Here is a tiny trained network, its code and every weight. The questions are about switching its units off for an input and a class, where a switched-off unit gives its printed mean instead of its output.

import numpy as np


def w(rows, s, z=0):
    codes = np.array(rows[::2]) - 128.0
    scale = np.full(codes.shape[1], s)
    scale[-1] = z or s
    return codes * scale


def norm(h):
    return h / np.sqrt((h * h).mean(-1, keepdims=True) + 1e-5)


def f(y):
    return np.maximum(y, 0)


def log_softmax(a):
    a = a - a.max(-1, keepdims=True)
    return a - np.log(np.exp(a).sum(-1, keepdims=True))


def net(x, mask):
    res = np.array(x, float).reshape(1, 5) / 4 @ E
    u = 0
    for l in range(3):
        y = f(norm(res) @ A[l][:, :-1].T + A[l][:, -1])
        res = res + np.where(mask[u : u + 6], y, B[l][:, -1]) @ B[l][:, :-1]
        u += 6
    return log_softmax(norm(res)[-1] @ U[:, :-1].T + U[:, -1])


A, B = {}, {}
E = w([
[253,146,90,94,132,94,170,173,71],'x0',
[111,89,118,147,11,191,147,160,151],'x1',
[52,130,169,103,185,59,190,165,158],'x2',
[76,211,165,245,147,155,190,135,135],'x3',
[65,96,151,156,221,205,171,87,83],'x4',
],0.0043)
A[0] = w([
[84,122,164,108,179,36,211,175,184,5],'L0N0',
[2,173,104,91,206,81,178,136,96,135],'L0N1',
[241,252,142,89,150,79,210,116,39,114],'L0N2',
[178,155,74,165,72,116,129,102,150,34],'L0N3',
[33,193,174,227,194,180,247,137,116,87],'L0N4',
[85,252,184,128,117,13,172,178,204,3],'L0N5',
],0.0038,0.0024)
B[0] = w([
[103,2,100,104,131,115,107,69,152,174],'L0N0',
[161,100,207,131,140,149,169,61,190,211],'L0N1',
[104,76,43,221,128,107,127,156,158,223],'L0N2',
[105,98,158,110,107,195,129,119,91,156],'L0N3',
[60,222,225,196,124,138,100,90,107,254],'L0N4',
[204,167,55,139,146,91,77,135,197,189],'L0N5',
],0.0062,0.0041)
A[1] = w([
[110,84,164,104,159,146,226,145,91,166],'L1N0',
[69,173,152,71,109,57,152,159,196,29],'L1N1',
[127,82,103,138,1,197,182,202,66,99],'L1N2',
[182,107,104,64,133,127,146,169,93,166],'L1N3',
[141,161,121,111,104,101,94,108,93,1],'L1N4',
[129,109,87,70,73,185,25,75,112,138],'L1N5',
],0.0067,0.0017)
B[1] = w([
[160,200,156,106,150,116,107,114,45,176],'L1N0',
[192,76,80,135,52,188,82,120,197,172],'L1N1',
[255,151,183,97,130,101,210,129,182,247],'L1N2',
[41,180,100,174,183,146,154,115,77,195],'L1N3',
[118,75,156,103,122,191,109,108,131,139],'L1N4',
[35,55,140,118,88,72,53,124,123,254],'L1N5',
],0.0068,0.0049)
A[2] = w([
[124,142,144,77,220,191,164,81,172,121],'L2N0',
[178,48,52,3,134,92,165,152,95,5],'L2N1',
[141,103,123,136,6,175,179,174,116,169],'L2N2',
[154,78,150,130,58,95,89,162,161,12],'L2N3',
[118,200,114,178,54,222,201,196,137,99],'L2N4',
[209,145,24,188,158,105,171,182,116,142],'L2N5',
],0.0056,0.0021)
B[2] = w([
[133,153,162,104,103,121,214,114,92,205],'L2N0',
[28,153,138,173,132,174,102,136,86,218],'L2N1',
[150,143,163,117,225,178,117,129,190,235],'L2N2',
[163,119,87,145,103,214,127,132,167,224],'L2N3',
[89,135,152,79,190,146,126,85,47,223],'L2N4',
[97,164,42,104,129,97,99,254,57,254],'L2N5',
],0.0074,0.0034)
U = w([
[177,67,132,110,54,188,78,134,247,149],'0',
[132,53,141,88,142,41,184,78,180,48],'1',
[107,154,11,153,153,100,99,247,58,153],'2',
[123,93,144,128,84,83,154,120,98,1],'3',
[223,175,142,75,143,124,227,176,61,122],'4',
[77,185,240,169,184,166,166,67,90,191],'5',
[21,41,109,97,97,115,56,87,58,137],'6',
[141,190,81,211,102,59,125,125,185,77],'7',
],0.013,0.0065)

Each question gives the input, the list of numbers given to net, and the class t.
The units are the neurons (one row each of A and B). Each row of codes is followed by its name. A weight is (code - 128) times the scale printed after its matrix; where a second scale follows, it is the last column's (A, B and U).
mask holds one flag per neuron, layer by layer. A switched-off neuron (its flag False) gives its mean, the last column of its row in B, instead of its output. The means were averaged over made-up inputs and are rounded, as every weight is.
A unit's drop is (log p(t) with every unit on - log p(t) with that unit switched off) / (log p(t) with every unit on - log p(t) with every unit switched off).
The circuit of an input: a set's keep is (log p(t) with only the set's units on - log p(t) with every unit switched off) / (log p(t) with every unit on - log p(t) with every unit switched off). Starting from the 12 units with the biggest drops (on a tie, the unit counted first), units are removed one at a time, each time the one whose removal leaves the highest keep (on an exact tie, the one counted first), for as long as the keep stays at least 0.8.
units of the circuit, in order: the units of the circuit, biggest drop first
unit that matters most: the unit with the biggest drop
k most important neurons: the k neurons with the biggest drops, biggest first
drop of u: that unit's drop, to one decimal
input [-5,-8,6,-8,-5], class 0: unit that matters most -> L1N1
input [2,-8,3,7,-8], class 2: units of the circuit, in order -> [L2N5, L0N2]
input [4,5,1,8,-6], class 2: units of the circuit, in order -> [L2N5, L0N5]
input [1,-7,1,-8,5], class 5: 2 most important neurons -> [L2N5, L1N5]
input [6,5,-2,-7,-4], class 2: 4 most important neurons -> [L0N4, L1N3, L2N1, L0N1]
input [8,5,3,6,-5], class 2: 3 most important neurons -> [L2N5, L0N5, L0N2]
input [8,-5,-5,8,3], class 2: 2 most important neurons -> [L0N2, L2N5]
input [5,0,-7,-7,4], class 6: 2 most important neurons -> [L1N5, L2N5]
input [-4,-3,-3,1,-5], class 0: 2 most important neurons -> [L2N3, L1N3]
input [-1,-3,8,-8,-7], class 0: 2 most important neurons -> [L1N1, L2N3]
input [4,8,4,4,-6], class 4: 3 most important neurons -> [L1N2, L1N5, L2N4]
input [-1,-6,-6,-1,-4], class 6: 2 most important neurons -> [L1N2, L1N5]
input [2,-7,6,5,-1], class 7: 2 most important neurons -> [L0N5, L0N2]
input [8,-3,5,5,-2], class 2: units of the circuit, in order -> [L2N5]
input [-4,1,3,-3,0], class 0: 2 most important neurons -> [L1N1, L1N3]
input [6,1,-7,-1,2], class 2: 2 most important neurons -> [L2N5, L0N4]
input [-1,7,8,-7,4], class 5: drop of L2N5 -> 0.3
input [8,8,8,-1,-5], class 2: drop of L1N3 -> 0.2
input [5,-1,8,4,1], class 1: drop of L0N0 -> 0.9
input [4,8,-3,4,4], class 4: drop of L0N4 -> -0.2
input [-5,7,-7,-6,8], class 0: unit that matters most -> L1N2
